31, -1, 2
47, 5, 7
4, 4, 1
15, 11, 3
32, 8, 9
=>
47, 5, 7
4, 4, 1

3, 4, 2
-3, 2, -8
5, -2, 10
2, 4, -1
-28, 4, -44
=>
-3, 2, -8
5, -2, 10

43, 21, -20, -24, 40
0, -5, 0, 0, 6
21, -3, -40, -36, 23
=>
0, -5, 0
21, -3, -40

5, 3, 5, 6, 3
7, 32, 30, 9, 2
4, 5, 4, 2, 4
34, 45, 40, 44, 8
8, 35, 35, 7, 6
=>
7, 32, 30
4, 5, 4

-1, 8, 12, -13, -3
38, -6, 3, 22, -14
-7, 16, -3, -15, -1
24, -30, 26, 15, 24
=>
38, -6, 3
-7, 16, -3

24, 35, 42, -9
22, 6, -54, 7
19, 30, 45, -9
-21, -9, 41, -5
=>
22, 6, -54
19, 30, 45

8, -44, 12, -43, 11
5, -33, -3, 54, 11
-18, -44, 12, -32, -14
5, -10, 42, 32, -11
=>
5, -33, -3
-18, -44, 12
---
1, 4, -6, 4
1, -1, -2, 1
0, -26, 11, -13
-1, 18, -4, 7
2, 37, -21, 20
-2, -50, 30, -29
=>
2, 37, -21, 20
1, 4, -6, 4
-1, 18, -4, 7
1, -1, -2, 1
0, -26, 11, -13
-2, -50, 30, -29

22, -35, 26, -22, -10, -28, -16, 32
-37, 9, -42, -21, 28, -33, 20, 36
28, -12, -40, 5, 26, 13, -33, 1
20, -27, -29, 35, 4, -19, -33, 7
-34, 49, 32, 25, 11, 2, -38, 22
5, -50, 41, -31, -48, 34, 35, -17
0, -46, 10, 46, 1, 42, 19, -23
17, 24, 1, -42, 26, -33, -44, -27
30, -33, 33, -45, 0, 36, -21, 2
42, -13, -12, 7, 38, 45, 40, 48
21, -3, -8, 22, -29, 12, 20, -18
=>
-37, 9, -42, -21, 28, -33, 20, 36
28, -12, -40, 5, 26, 13, -33, 1
20, -27, -29, 35, 4, -19, -33, 7
42, -13, -12, 7, 38, 45, 40, 48
21, -3, -8, 22, -29, 12, 20, -18
17, 24, 1, -42, 26, -33, -44, -27
0, -46, 10, 46, 1, 42, 19, -23
22, -35, 26, -22, -10, -28, -16, 32
-34, 49, 32, 25, 11, 2, -38, 22
30, -33, 33, -45, 0, 36, -21, 2
5, -50, 41, -31, -48, 34, 35, -17

-2, -34, -1, -21, 30, 0, -25, -28, 14, -26
-1, -31, 0, -20, 16, 1, -24, -25, 8, -25
3, -8, 15, -23, -10, 15, -7, -3, 6, -21
-1, 37, -15, 40, -16, -16, 30, 26, -21, 43
=>
-1, 37, -15, 40, -16, -16, 30, 26, -21, 43
-2, -34, -1, -21, 30, 0, -25, -28, 14, -26
-1, -31, 0, -20, 16, 1, -24, -25, 8, -25
3, -8, 15, -23, -10, 15, -7, -3, 6, -21

-9, -1, 1, 5, -26, -44, -28, -10
-22, -1, -9, -4, -21, -34, -27, -21
-18, 4, -2, 9, 5, -36, -15, 13
-14, 9, -11, 2, 3, -25, -29, -28
-4, -7, 10, 4, -6, -8, -4, 6
-18, 0, 4, -10, -28, -27, -9, -37
=>
-14, 9, -11, 2, 3, -25, -29, -28
-22, -1, -9, -4, -21, -34, -27, -21
-18, 4, -2, 9, 5, -36, -15, 13
-9, -1, 1, 5, -26, -44, -28, -10
-18, 0, 4, -10, -28, -27, -9, -37
-4, -7, 10, 4, -6, -8, -4, 6

-7, -17, -2, -1, -13, 20, 51, -20
1, 34, 19, 43, 29, 40, 42, -7
-14, 15, 11, 33, 4, 10, -23, -20
-26, -17, -17, -35, 20, 21, 13, 22
-13, 15, 16, 35, 2, 6, -17, -20
-50, -22, -13, -42, 34, 14, -12, 43
-16, -17, 6, 2, -6, 1, 43, -26
3, 32, 21, 44, 33, 38, 40, -5
-13, 11, 7, 22, -7, 23, 5, -15
=>
-26, -17, -17, -35, 20, 21, 13, 22
-50, -22, -13, -42, 34, 14, -12, 43
-7, -17, -2, -1, -13, 20, 51, -20
-16, -17, 6, 2, -6, 1, 43, -26
-13, 11, 7, 22, -7, 23, 5, -15
-14, 15, 11, 33, 4, 10, -23, -20
-13, 15, 16, 35, 2, 6, -17, -20
1, 34, 19, 43, 29, 40, 42, -7
3, 32, 21, 44, 33, 38, 40, -5

-22, 25, -13, -15, -8, -10, 9, 5, 36, 8, -28, -8, 0, -7, -28
-38, 15, 13, 0, 7, 22, 2, 5, 16, 12, -3, -7, 4, 3, 7
3, -10, -40, -14, -1, 7, -19, 19, 29, 3, -14, -20, 6, 4, -6
=>
3, -10, -40, -14, -1, 7, -19, 19, 29, 3, -14, -20, 6, 4, -6
-22, 25, -13, -15, -8, -10, 9, 5, 36, 8, -28, -8, 0, -7, -28
-38, 15, 13, 0, 7, 22, 2, 5, 16, 12, -3, -7, 4, 3, 7
